Each row is followed by its class.
[ 52  48 -27 -20  -5 -10  12  36 -10   1   4 -12  -4  -9 -14  -3  -4 -33
   3  -3  -3 -22   9   7 -13 -20  22   2  16 -22 -23  17  47  33   8  15
  30]  (98)
[  8  27  -4 -11 -19  -6  10 -47 -12 -35 -29  10  27 -12  32 -38  22 -22
  24 -32  -7  42   8   6 -31  -7  20  49 -11  -4   0  14  11   4  54 -45
  -6]  (52)
[ 33  30   2 -29 -11   9  53  19 -35 -13  25  -8   2 -27  11  25 -19 -19
 -30   2  38  35 -25  -1 -52 -23  21 -28 -18  30 -38  10  25   6  -7 -45
  42]  (130)
[  8 -43  15 -11 -40  16 -20 -17 -64  19  23 -43 -21  -9  -4  37 -38  17
 -14   8  20  20 -42  -1 -59 -11 -43 -24 -42  15   7   9 -20 -21 -24 -21
  40]  (128)
[ 20  25   7 -30   1  39  -4  17  23 -51 -16  29   1 -22  57 -41  40 -78
  -8  -8  -5  29  19  17  -3  42  38 -13  13   1 -34  -3  -6   7  53  11
 -34]  (158)
[ 24   9  -2   1  -4   4  16 -17 -29   7 -18  -1   0   1  51 -15  16 -20
  15 -20 -13  49  13 -23 -10  -8   5  32  -9  11   2   3  -2 -15  44 -20
 -14]  (52)
[ 44  49 -10  15  20   9  36 -16  -4  10 -14 -32   1   3  19  15 -15   3
   5  14 -21 -39  26   1  -8 -11   7 -21 -12   9  -1   4  34  37   1  18
  34]  (128)
[ 45  14  -1  -7  -1 -14  43 -11  14  19 -13 -29   8  -7 -19  15  -6 -21
  -6   5   7 -12  23  -1 -19 -37  -6 -18 -16  20 -30  17  24  30  24  11
  38]  (121)
[ 51  15 -19 -29  -4 -34  37  -2  13   2  10  -2 -19   3  52  17  -3 -25
  17 -18  34 -24  52   4 -13  -9  34   7   5 -10 -10  35  18  28   5   1
  12]  (35)
[ 58  -4   3  10  -2   6  26   3  -4   7 -14   0   8   2  53  26   4 -23
  21 -20  -7  50  -6 -16 -27 -11  17  17   5   3  -8  13  16  -4  17  -7
   4]  (18)
[ -7   2  -2  12 -22  26  28 -17 -62  -1 -26  14 -46  31  19 -15   2 -85
  14  -5 -45   9  -4 -11  -1 -20   4  12   0   2  27  18  -2  21  47 -14
 -76]  (98)
[ 18  45 -23 -56  12  19  10  18 -17 -16 -18   3  11  -8  37 -11   2   9
  41 -29  -6   0  30  19  -8  -4  10  50  30  -7   2  42   4   6   5  21
  17]  (98)
[ 34  28  -1 -36  -8  -1 -10 -29  15  13   7 -13  20  -3   0 -25 -37 -41
  -7 -21  34 -20  42   1   5  -6   7 -17   0  22   7  17  39  11  -2  -5
   2]  (130)
[ 25  14  -1 -16 -21   3  30   6 -27 -20  14 -16 -10 -10  28  36 -43 -14
  -6   1  35  36 -14   0 -40 -13  12  -7 -15  19 -30  24   1  18 -32 -18
  53]  (128)
[ 26  35 -11 -37 -35  26   8 -18 -58 -10  16  -8   4 -17  25  17 -12  -5
 -24  -8  46  83  -4  -3 -20  -8   2   1 -29  10  -5  10  14 -20 -24 -16
  43]  (158)
[ 46  -2 -33 -20  14 -14  27  -4  22  19 -10   2   3  -1  -4  -2 -16 -25
  28  -9   6 -21  30  26  22 -47   0   6  48 -13  -5  47  13  23 -25  32
  16]  (121)
[ 17  -1   4 -15   1   3  40  14 -25 -12   3 -11  -2   9  81 -26  53 -49
  20 -27  20  52  29   7 -10 -38  31  36 -10   6 -10   9   2 -28  30   3
   9]  (121)
[ 22 -18  28 -12 -25  13   1 -18 -35   4 -38 -32  -4  10  38 -25  45 -56
  18 -25  10  50   4 -20 -13 -20   4  22 -28  18 -16   2  24   2  40  12
  11]  (128)
[ 27 -33  13  -6 -18   2  10 -20 -25  10 -29 -10 -41 -10  41   4  35 -27
  28 -15 -13  68   5   0 -16  -5   2  19 -30  -6 -28   6 -16  11  39  36
  32]  (128)
[ 22  14   2 -15 -18  23  12 -16 -24 -35  11 -14  -4  -9  35  19 -33 -31
 -21   3  35  57   0 -10 -24  17  10 -25 -29  22 -26   4   9   9 -32 -18
  41]  (128)
[ -4  15  -2   1  -5 -16  23  13 -11  -5 -15  -5  -3   7  39   5  17 -11
  10   2 -11  47  43  -9 -17 -12  23  27 -32   3 -12   5 -11   4  25  13
  14]  (52)
[ 21 -32  19 -16 -18 -16  16  35 -11  51  -7 -37 -19  11 -28  28  17 -21
  26   8  13  22  12   9 -37 -58   1 -17 -31 -26 -14  18  23   6 -39  55
  76]  (18)
[ 12 -15   8  15 -13 -54  32  15 -41   1 -10   1  10   7  42 -28  13 -38
  12 -23 -20  42  -5  -2 -12 -33  30  39 -25 -10 -10  -3   1  13  54 -36
  11]  (35)
[ 18  24  -5 -36 -20  16  24  -1 -43 -19  27  -9  15 -47  32  35 -17 -10
 -15  -7  34  74  -3  14 -37  16   8 -25 -30  25 -24  14  -1  -1 -20  -4
  38]  (128)
[ 10  21   3   3 -32  16   5 -12 -40 -20 -21  -3 -19   9  29  -4  12 -46
   7 -15 -22  49   4 -24 -31  -1   9  25 -30   9  21  16  11  13  30   2
 -38]  (35)
[-12  29  -7 -25  -8  -8  12 -14 -29 -18  -1   5  23   4  79 -25  29 -33
 -12 -25  22  36  27 -27   8   8  33  61  -6   9 -14   4   9  -2  38 -18
 -44]  (52)
[  1   2   1  10  -6 -13  34   3 -36  -4 -22  -5  -9   8  37   0  29 -39
   7 -12 -10  36  22 -19 -11   5  21   3 -19  32   2   4   7  18  47  -6
 -18]  (130)
[  6  -8   8  12  -9 -17  30 -28 -15 -29 -11 -11  -4 -13  66 -14  13  26
   4 -19 -26  62  -5 -25 -13   5   8  56 -19 -11  13  -6  -6  -5  29 -17
 -39]  (128)
[  7  84 -41 -18 -10 -19  19 -20 -20 -12  68 -21  -8 -54  90  -2 -29  43
 -41   3  77  33 -24  24  57   9  87 -32 -11   6 -46  15  -9  -4 -18  23
  84]  (35)
[ 21  11   5 -25  -1  -7   3  14   6   7  -6 -19   3 -13  -1  -2   7   2
  -9  -1  10 -19  -9   1   0  30   3 -42  11  13 -13 -10  26  11   6  23
  30]  (130)
[  8  16  -1  11 -28  -3  43 -12   8 -35 -32   6   0   4  -8 -36  24 -45
 -11   6 -27  59  -9 -23  15 -10  -2  -2 -20  17  -8  -9  11  -4  40  15
 -54]  (121)
[ 38   4  -9 -17  -4  -9  22  -6  10   4  -6 -33   1   4  -3  17 -12  -7
  -4   8   9  -9  32   5 -25 -47   2  -1   4 -12  -2  29  29  17 -12  11
  35]  (121)
[ 41   8 -25 -22   9 -10  38  -4  12  14  -6 -16  -3  -1   1   8   8   1
   7  -1  19 -14  30   6  -4 -31   6 -13   6  17 -13  23  23  -1  -2  14
  22]  (130)
[ -2  33   5 -11 -28  24 -15  -4  -3 -50  -9   0  13   9  35 -20  33 -62
  -6 -32   7  25  28  -2 -36  14  37  32   5  15  26  -4  36  -6  52 -15
 -35]  (121)
[ 55  32 -26 -10   7  -3  34  17   0   5  -9 -23  13   7   5  -4  24 -23
   2   4  10 -22  28  13 -17 -52   3   6   9   6 -20  23  30   1  14   8
  31]  (158)
[  7   0   4   9 -21   9   1 -15 -19  -6 -20 -25   1  11  49   2  37 -43
  11 -22  -4  62   6 -36   1  20  10  18  -2   7   5   9   5 -16  32  16
 -29]  (121)
[  0 -30  -4  11 -18  -4  -3   0 -47  -6  -3  -9 -15  18  43 -11  35 -76
  13 -22   2  35  19 -28 -13  -4  -2  29  17   6  25  29  -1   1  22 -10
 -60]  (121)
[ 53  18 -24 -12   3  -3  10  10   2  17 -20 -18   0  10  20 -18 -29  -4
  39 -16  -7 -11  31   9  25 -34  11   8   4   2   7  27  15   8  -2  30
  22]  (98)
[ 14   7   1  -1   0  -6  54   5 -38  33 -23  -9  -4  17  13  32 -16   4
  21  20 -17  21  34   2  -5 -34  -3 -27 -22  -7  18  23 -13   7 -10  -7
  21]  (158)
[ 28  -2 -28  25  12   6 -11  15  74  -5 -41  12  66 -24   2 -11  47   0
  44 -40 -12  25  25  14  22  32  72   7 -38  10 -28 -26  26  -2  37  42
 -13]  (18)
[ 19  28   5 -12 -13   8   9   1   6 -26  26 -10   1 -27  41  17 -28 -50
   0 -16  37  62  15  11 -38   7  15  -4 -29  21 -31  21   1  25 -41  25
  45]  (52)
[-37  12  38   2 -15   6   3  -5   5 -27   5   8  -3   3  45   9  -3 -13
 -12 -11  -4  55  34  21 -33 -11   5  43 -25  16  23   2 -26   5  22  18
 -10]  (158)
[ 28  11 -12 -30 -22  18   9  -7 -18 -12   6 -18   4 -17  46  15 -29 -14
  -3 -10  50  64 -16  12 -12  -1  34 -20 -32  15 -44   4   3  -8 -34   4
  85]  (52)
[ 54  16 -21 -22  -8 -15   5   3  34  10  -7 -23   0  -3  12 -29 -20 -22
   1 -13  24   0  37  -8  26 -10  27  -8 -10   7 -12   6  44  20 -18  59
  26]  (18)
[ 23  -5  -5 -12 -18   7  16  18 -32 -18  11 -12  -5 -10  24  16 -17 -25
  -4  -1  30  59 -11   9 -33  -4  14 -13 -34  -3 -34   9 -10   3 -34 -16
  66]  (158)
[ 10  -1 -14  -4   3  21 -16  54 -80  -1 -24 -36   3  20  15 -33  28 -49
  22 -16 -33  27   4 -44 -44   5 -25  25  -3  36   8  21  -5 -30  32 -18
  -9]  (130)
[ 49  31  -6 -18 -17  31  25   0 -38 -24   2  -7   8   1  10   1 -25 -35
   8 -15  20  37 -24 -18 -40   9 -16 -10 -14  22 -12   6  18 -11 -21 -43
  39]  (121)
[ 28 -14 -16 -29  -5  18   0 -32 -31   3 -21  -7 -15   0  67 -45  16 -32
  15 -14  -2  24  -1  10  18 -34  -6  39   2   3 -17  24 -13  -3  18  35
  -3]  (52)
[ 37   8  -2 -14   4  -6  33 -15 -16  25 -11 -23   4  21  33  29   1  -7
  -4   8  16 -21   8 -29  -3   0  15 -18   9 -28  -7  -3  47  15 -22 -23
  18]  (52)
[ 10  10  21  -4   0  26  18 -18   8 -15 -20 -18 -13  -6  35  -1  39  -5
   6 -13  20  49  28   2 -11 -36  14  22 -35  40 -27  10   1   4  45  23
  32]  (98)
[ 35  10 -10 -13  -2  -7  11  16  10  16  -6 -24  -7   4 -13 -11   1  -2
   2   0  18 -25  17  25  -4 -33   0  -9 -12   8 -16  -2  17   9  -3  33
  66]  (158)
[  9  -3   4   1 -15  11 -12 -25 -28 -11 -24  -9  -5  -4  34 -39  34 -45
  14 -22  -3  39 -11 -24  -4  16 -10  14   0  19   1   6   2   0  32   0
 -25]  (52)
[ -4  13   6 -14 -24   7   6  10 -27 -28  15  -2  16  -6   8   9 -42 -34
 -11   4  26  54 -12   1 -40  -3   2 -16 -27  17 -15  11  -4  -1 -40 -32
  33]  (52)
[ 32  -3 -14   4 -19  13  -5 -13 -58 -13 -24  -2 -50   9  14 -12  53 -48
  45 -26  -3 -12 -16 -18 -46  39 -25  35 -37  13 -35   0  -3  38  38   5
  24]  (128)
[ 17   8 -12 -43 -45   7  18 -41 -22 -28   3  10  21 -64   2  28 -35   3
 -38   3  44  93  -8  28  -6  -7  32 -37 -45  23 -33  14  11  26  -8  -6
  29]  (128)
[ 33  47 -15 -27 -17 -15  10 -13  11 -10 -12 -25  -7 -12  26 -46  -6  -8
   1  -7  29 -16  41   2  33 -35  28  -9  -4  23  19  38  38  36  -2  49
  -7]  (35)
[ 35 -14  -7  -5 -19   3  13   2 -49  -5  16 -12  -9   1  11  25 -19 -48
 -15   8  17  55   2  -4 -34 -25   4 -10 -29 -18 -17  11  17  16 -38 -18
  47]  (121)
[ 26  -1  -1  19 -20   8   6 -15 -18 -18 -28  -6 -12   7  23   5  36 -17
  32 -21 -15  55  19 -25 -37   7   6  31 -29   3  10   1  11  -8  34 -15
 -13]  (128)
[ -9   1  10 -21 -18   4   9  23 -11 -32  24  -6   0 -22  14  28 -11  -6
   0  -7  39  40 -27  20 -45  14   7  -2 -18  12 -39   5 -12   5 -39   5
  59]  (128)
[ -3   6  -1 -10   0 -19  23   4  24   1   6 -16 -14  11  12  17  -7 -12
 -11   7  11 -14  22   8  19  17  17 -25  12 -16  -2  -9  18  23 -28  51
  28]  (121)
[-27 -28 -25   7 -18 -24  17  16 -30   9 -20 -12  -8   3   6   0  43 -23
  20 -24  10  22  22   6  -8  -6  16  28 -30  33 -11  11 -28   5  49  16
  -3]  (158)
[ 39  26  -6 -18  -1 -11   2  12   8  -6 -10 -13  11  -1   9 -19 -12 -25
   1  -4   7   8  20 -13  -4  -6 -10  -3  29   7   3  17  30  11 -15  12
  12]  (52)
[ 35  22   5  -8  17  -7  29   4  11  10 -12 -31   6   9  35   3 -20  -8
  -2  11  11 -27  25  -3  13 -23  24 -15   9   2 -24  10  29  31 -12  14
  43]  (128)
[ 20  26   6 -25  -6  21  24   9 -13 -14  33  12  -2 -25  27  -5 -34 -24
  -3  -5  30  61  -5   7 -24   3  25 -15 -46  -1 -32  -1  -1   1 -47  -2
  51]  (18)
[ -41   11   19    8  -27   -8   20 -114    5   14  -31  -56  -40  -30
   84    1   42   60    4  -23   27   55    7  -26   78   73   72  -31
  -51   -9   15  -27   13   27   26   70    6]  (128)
[ 26  -7  20 -15 -17  27   4 -19 -16 -22  18  12   1 -10  28  34 -31 -41
 -10  -3  25  65  -6   5 -49  -6   2 -14 -34   0 -21  19  -6   5 -31 -37
  28]  (35)
[ 34   5   7  -2   4   1  33 -24 -17  -5 -17 -15  -7  -1  76 -29  36 -38
   2 -23 -12  30   3 -20  11  -8  12  39  14   2  -9  -1  22   6  45  10
 -33]  (128)
[ 29  -2  -9 -56 -34  50 -17  33 -45   7 -26 -25 -16 -36  15  28 -10 -21
 -30  -3  55  33 -43 -20  -1   8  14 -38 -12  90 -62  32   4  36  10  51
  22]  (130)
